Below is a small trained network, with its code and all its weights. Each question gives an input and a class and asks what happens when units are switched off, that is, made to give their printed mean instead of their output.

import numpy as np


def w(rows, s, z=0):
    codes = np.array(rows[::2]) - 128.0
    scale = np.full(codes.shape[1], s)
    scale[-1] = z or s
    return codes * scale


def f(y):
    return np.maximum(y, 0)


def log_softmax(a):
    a = a - a.max(-1, keepdims=True)
    return a - np.log(np.exp(a).sum(-1, keepdims=True))


def net(x, mask):
    res = np.array(x, float).reshape(1, 4) / 4 @ E
    y = f(res @ A[0][:, :-1].T + A[0][:, -1])
    res = res + np.where(mask, y, B[0][:, -1]) @ B[0][:, :-1]
    return log_softmax(res[-1] @ U[:, :-1].T + U[:, -1])


A, B = {}, {}
E = w([
[30,172,102,84,155,100,125,67,106],'x0',
[212,188,67,149,93,174,191,57,109],'x1',
[96,84,158,157,43,2,149,163,89],'x2',
[98,145,196,76,37,163,95,91,129],'x3',
],0.0089)
A[0] = w([
[197,179,41,149,200,155,110,121,119,162],'neuron 1',
[108,48,203,142,58,49,86,245,134,211],'neuron 2',
[195,157,173,109,26,226,132,70,132,251],'neuron 3',
[70,115,218,98,61,136,64,134,120,139],'neuron 4',
[71,190,56,115,225,167,141,50,136,71],'neuron 5',
[113,138,118,140,43,72,154,107,124,106],'neuron 6',
[242,99,85,145,239,156,174,159,136,179],'neuron 7',
],0.012,0.0023)
B[0] = w([
[110,95,147,119,197,171,124,172,160,204],'neuron 1',
[140,116,129,115,214,108,202,110,130,251],'neuron 2',
[101,143,121,133,61,123,55,127,116,217],'neuron 3',
[162,115,111,150,162,186,154,158,144,201],'neuron 4',
[142,114,131,139,123,15,168,113,106,205],'neuron 5',
[110,117,154,105,138,68,102,116,129,173],'neuron 6',
[157,139,130,128,130,247,158,136,143,213],'neuron 7',
],0.015,0.018)
U = w([
[142,83,141,136,204,91,169,117,137,253],'0',
[65,176,127,135,34,19,2,61,63,127],'1',
[173,145,143,153,95,236,43,153,172,36],'2',
],0.0073,0.00017)

Each question gives the input, the list of numbers given to net, and the class t.
The units are the neurons (one row each of A and B). Each row of codes is followed by its name. A weight is (code - 128) times the scale printed after its matrix; where a second scale follows, it is the last column's (A, B and U).
mask holds one flag per neuron, in row order. A switched-off neuron (its flag False) gives its mean, the last column of its row in B, instead of its output. The means were averaged over made-up inputs and are rounded, as every weight is.
A unit's drop is (log p(t) with every unit on - log p(t) with that unit switched off) / (log p(t) with every unit on - log p(t) with every unit switched off).
The circuit of an input: a set's keep is (log p(t) with only the set's units on - log p(t) with every unit switched off) / (log p(t) with every unit on - log p(t) with every unit switched off). Starting from all 7 units, units are removed one at a time, each time the one whose removal leaves the highest keep (on an exact tie, the one counted first), for as long as the keep stays at least 0.8.
circuit, biggest first: the units of the circuit, biggest drop first
top k neurons: the k neurons with the biggest drops, biggest first
drop of u: that unit's drop, to one decimal
input [-1,0,0,-2], class 2: top 2 neurons -> [neuron 2; neuron 5]
input [-2,7,-5,5], class 1: circuit, biggest first -> [neuron 3]
input [0,2,-3,5], class 1: circuit, biggest first -> [neuron 7; neuron 3]
input [7,2,-5,2], class 1: circuit, biggest first -> [neuron 2; neuron 7]
input [1,2,-1,2], class 1: circuit, biggest first -> [neuron 7; neuron 2]
input [-2,2,0,4], class 1: top 3 neurons -> [neuron 7; neuron 1; neuron 3]
input [-1,-8,-7,6], class 2: top 4 neurons -> [neuron 5; neuron 2; neuron 4; neuron 6]
input [-1,3,2,8], class 1: top 2 neurons -> [neuron 7; neuron 3]
input [0,-1,-1,7], class 2: top 2 neurons -> [neuron 4; neuron 5]
input [3,6,8,8], class 1: drop of neuron 3 -> 0.1
input [-7,8,6,1], class 1: drop of neuron 3 -> 0.1
input [-1,7,-1,-3], class 2: drop of neuron 1 -> 0.0
